Below is a small trained network, with its code and all its weights. Each question gives an input and a class and asks what happens when units are switched off, that is, made to give their printed mean instead of their output.

import numpy as np


def w(rows, s, z=0):
    codes = np.array(rows[::2]) - 128.0
    scale = np.full(codes.shape[1], s)
    scale[-1] = z or s
    return codes * scale


def norm(h):
    return h / np.sqrt((h * h).mean(-1, keepdims=True) + 1e-5)


def f(y):
    return np.maximum(y, 0)


def log_softmax(a):
    a = a - a.max(-1, keepdims=True)
    return a - np.log(np.exp(a).sum(-1, keepdims=True))


def net(x, mask):
    res = np.array(x, float).reshape(1, 6) / 4 @ E
    u = 0
    for l in range(4):
        y = f(norm(res) @ A[l][:, :-1].T + A[l][:, -1])
        res = res + np.where(mask[u : u + 10], y, B[l][:, -1]) @ B[l][:, :-1]
        u += 10
    return log_softmax(norm(res)[-1] @ U[:, :-1].T + U[:, -1])


A, B = {}, {}
E = w([
[103,2,91,84,69,91,146,126],'x0',
[50,125,103,172,158,149,117,100],'x1',
[228,90,15,174,100,155,60,162],'x2',
[159,140,93,90,213,198,222,161],'x3',
[114,112,138,119,237,68,39,63],'x4',
[162,144,147,103,121,159,133,114],'x5',
],0.0061)
A[0] = w([
[117,75,125,100,132,92,170,103,134],'0.n1',
[140,148,105,127,143,87,177,170,78],'0.n2',
[135,187,211,122,99,72,199,114,252],'0.n3',
[98,78,218,117,135,138,146,139,90],'0.n4',
[175,131,244,158,130,154,125,157,78],'0.n5',
[131,125,169,69,145,91,88,254,127],'0.n6',
[112,179,123,164,149,130,101,176,133],'0.n7',
[120,107,151,117,86,129,78,54,113],'0.n8',
[98,102,92,151,130,127,142,131,203],'0.n9',
[173,102,133,114,194,91,109,84,95],'0.n10',
],0.009,0.0019)
B[0] = w([
[194,190,67,73,208,62,128,126,192],'0.n1',
[114,128,149,129,126,155,172,89,159],'0.n2',
[174,114,90,176,133,151,74,116,253],'0.n3',
[77,225,99,103,57,135,74,146,194],'0.n4',
[110,132,97,152,126,84,160,118,179],'0.n5',
[118,145,254,103,159,252,82,158,170],'0.n6',
[201,54,64,131,172,94,199,161,187],'0.n7',
[83,55,161,158,90,36,63,165,201],'0.n8',
[182,144,74,87,139,197,156,174,184],'0.n9',
[97,35,102,188,173,218,173,49,204],'0.n10',
],0.0069,0.0055)
A[1] = w([
[119,156,106,110,120,201,128,202,162],'1.n1',
[14,152,49,176,129,173,106,152,69],'1.n2',
[59,255,140,116,126,89,157,113,124],'1.n3',
[163,132,130,169,118,167,121,133,155],'1.n4',
[23,137,219,63,155,102,149,105,186],'1.n5',
[124,134,143,164,46,167,146,211,113],'1.n6',
[162,166,136,174,103,44,150,146,128],'1.n7',
[119,82,158,183,161,74,162,170,253],'1.n8',
[168,81,125,126,133,173,109,162,152],'1.n9',
[99,183,244,58,130,84,182,116,81],'1.n10',
],0.0067,0.0018)
B[1] = w([
[106,79,218,140,89,135,102,60,251],'1.n1',
[77,115,182,139,108,178,96,174,243],'1.n2',
[222,71,1,130,163,185,92,196,220],'1.n3',
[79,156,143,145,124,131,58,163,224],'1.n4',
[173,66,29,179,115,191,76,112,210],'1.n5',
[101,113,142,161,141,124,131,77,246],'1.n6',
[159,162,133,167,129,121,177,136,188],'1.n7',
[100,216,152,130,101,19,126,116,217],'1.n8',
[57,117,97,125,209,141,59,153,247],'1.n9',
[145,46,97,162,107,219,83,205,159],'1.n10',
],0.0074,0.0033)
A[2] = w([
[78,69,123,22,143,123,159,135,156],'2.n1',
[128,134,116,174,2,160,218,130,208],'2.n2',
[70,79,87,43,130,91,122,120,123],'2.n3',
[150,57,109,83,83,112,145,149,118],'2.n4',
[144,76,162,72,192,182,206,128,82],'2.n5',
[63,95,151,173,146,157,49,111,117],'2.n6',
[204,118,145,112,155,198,81,134,84],'2.n7',
[164,69,131,62,107,114,131,118,247],'2.n8',
[129,199,138,192,164,101,157,124,79],'2.n9',
[211,152,218,102,75,98,102,189,159],'2.n10',
],0.0092,0.0011)
B[2] = w([
[94,187,161,82,145,125,115,131,161],'2.n1',
[170,80,206,156,253,120,98,8,181],'2.n2',
[120,161,175,105,179,136,115,78,175],'2.n3',
[243,189,187,143,158,121,140,172,169],'2.n4',
[97,69,135,220,54,34,162,127,181],'2.n5',
[115,80,219,150,173,145,144,160,255],'2.n6',
[76,136,131,109,82,122,136,155,208],'2.n7',
[93,226,103,181,166,147,112,163,163],'2.n8',
[142,180,159,81,102,116,112,147,164],'2.n9',
[30,108,130,195,176,127,153,193,159],'2.n10',
],0.0073,0.0087)
A[3] = w([
[122,199,159,39,118,127,96,127,166],'3.n1',
[148,115,94,96,96,145,150,126,11],'3.n2',
[199,175,85,115,155,99,146,174,119],'3.n3',
[180,213,204,171,184,162,123,169,236],'3.n4',
[119,84,44,133,144,123,246,159,172],'3.n5',
[44,119,175,142,100,167,53,200,240],'3.n6',
[38,99,69,154,129,125,255,89,77],'3.n7',
[140,113,100,128,182,123,118,70,57],'3.n8',
[156,127,118,115,120,133,130,153,16],'3.n9',
[92,48,134,143,41,47,64,97,221],'3.n10',
],0.0077,0.0012)
B[3] = w([
[65,228,105,106,202,144,192,142,140],'3.n1',
[113,131,210,137,231,181,121,214,129],'3.n2',
[137,178,99,106,147,174,179,78,144],'3.n3',
[93,104,42,44,134,75,125,92,236],'3.n4',
[212,249,174,201,8,167,185,210,152],'3.n5',
[153,100,91,41,98,140,207,183,254],'3.n6',
[42,142,228,130,60,117,111,109,157],'3.n7',
[160,154,134,123,113,123,83,61,154],'3.n8',
[150,81,141,205,131,231,93,142,130],'3.n9',
[170,255,111,108,46,218,216,110,185],'3.n10',
],0.0069,0.0095)
U = w([
[117,83,164,149,170,165,116,11,147],'0',
[38,132,137,67,126,160,160,217,254],'1',
[160,107,37,99,102,221,95,204,9],'2',
[99,229,160,152,16,116,160,144,109],'3',
[133,255,51,52,165,104,152,80,68],'4',
],0.0098,0.0019)

Each question gives the input, the list of numbers given to net, and the class t.
The units are the neurons (one row each of A and B). Each row of codes is followed by its name. A weight is (code - 128) times the scale printed after its matrix; where a second scale follows, it is the last column's (A, B and U).
mask holds one flag per neuron, layer by layer. A switched-off neuron (its flag False) gives its mean, the last column of its row in B, instead of its output. The means were averaged over made-up inputs and are rounded, as every weight is.
A unit's drop is (log p(t) with every unit on - log p(t) with that unit switched off) / (log p(t) with every unit on - log p(t) with every unit switched off).
The circuit of an input: a set's keep is (log p(t) with only the set's units on - log p(t) with every unit switched off) / (log p(t) with every unit on - log p(t) with every unit switched off). Starting from the 12 units with the biggest drops (on a tie, the unit counted first), units are removed one at a time, each time the one whose removal leaves the highest keep (on an exact tie, the one counted first), for as long as the keep stays at least 0.8.
circuit, biggest first: the units of the circuit, biggest drop first
k most important neurons: the k neurons with the biggest drops, biggest first
top k neurons in layer l: the k neurons of layer l with the biggest drops, biggest first
input [7,8,4,-4,2,7], class 1: circuit, biggest first -> 0.n3, 2.n2, 2.n6
input [7,-1,0,4,-7,-7], class 0: circuit, biggest first -> 2.n2
input [5,-3,1,4,-4,7], class 4: circuit, biggest first -> 2.n4, 2.n8, 3.n4
input [-5,2,-7,-3,2,0], class 2: circuit, biggest first -> 1.n3, 1.n5
input [4,5,-3,6,-1,-4], class 3: 3 most important neurons -> 2.n5, 0.n1, 3.n5
input [1,-5,-8,-8,7,2], class 2: circuit, biggest first -> 1.n5, 1.n10
input [-6,3,6,0,-8,6], class 0: circuit, biggest first -> 2.n2, 1.n1
input [-6,-1,-5,-2,-4,-2], class 4: circuit, biggest first -> 0.n3, 3.n4
input [-8,0,-8,-1,-6,-5], class 2: 2 most important neurons -> 1.n3, 0.n4
input [-5,-3,-7,-3,6,-3], class 2: 2 most important neurons -> 0.n4, 1.n5
input [3,7,5,-4,3,-5], class 1: circuit, biggest first -> 2.n6, 0.n3, 2.n2
input [-2,7,-4,-6,4,-2], class 1: circuit, biggest first -> 2.n2, 3.n6
input [-6,3,-3,1,-7,-6], class 0: 2 most important neurons -> 2.n2, 0.n1
input [7,2,-3,5,-8,0], class 0: circuit, biggest first -> 2.n2
input [4,5,3,6,5,8], class 3: 2 most important neurons -> 2.n5, 3.n5
input [8,1,-8,3,1,-5], class 2: circuit, biggest first -> 0.n4, 1.n3, 1.n5
input [-8,0,-6,-6,5,0], class 4: top 3 neurons in layer 0 -> 0.n3, 0.n7, 0.n6
input [-3,2,-6,-5,5,-3], class 2: circuit, biggest first -> 1.n5, 1.n3
input [-3,8,4,-1,3,-2], class 1: top 4 neurons in layer 1 -> 1.n2, 1.n3, 1.n5, 1.n8
input [-6,7,3,8,1,5], class 3: top 2 neurons in layer 3 -> 3.n5, 3.n7
input [-7,7,7,-2,1,-8], class 1: circuit, biggest first -> 1.n2, 0.n3
input [0,-8,6,6,0,8], class 1: top 2 neurons in layer 0 -> 0.n6, 0.n7
input [2,-3,4,-8,6,-3], class 3: 3 most important neurons -> 3.n10, 0.n8, 2.n2
input [0,-1,4,0,-4,4], class 0: 2 most important neurons -> 0.n3, 1.n6
input [8,5,-3,8,-5,-8], class 3: most important neuron -> 2.n5
input [1,1,-6,-1,-6,1], class 0: 3 most important neurons -> 2.n2, 0.n3, 1.n9
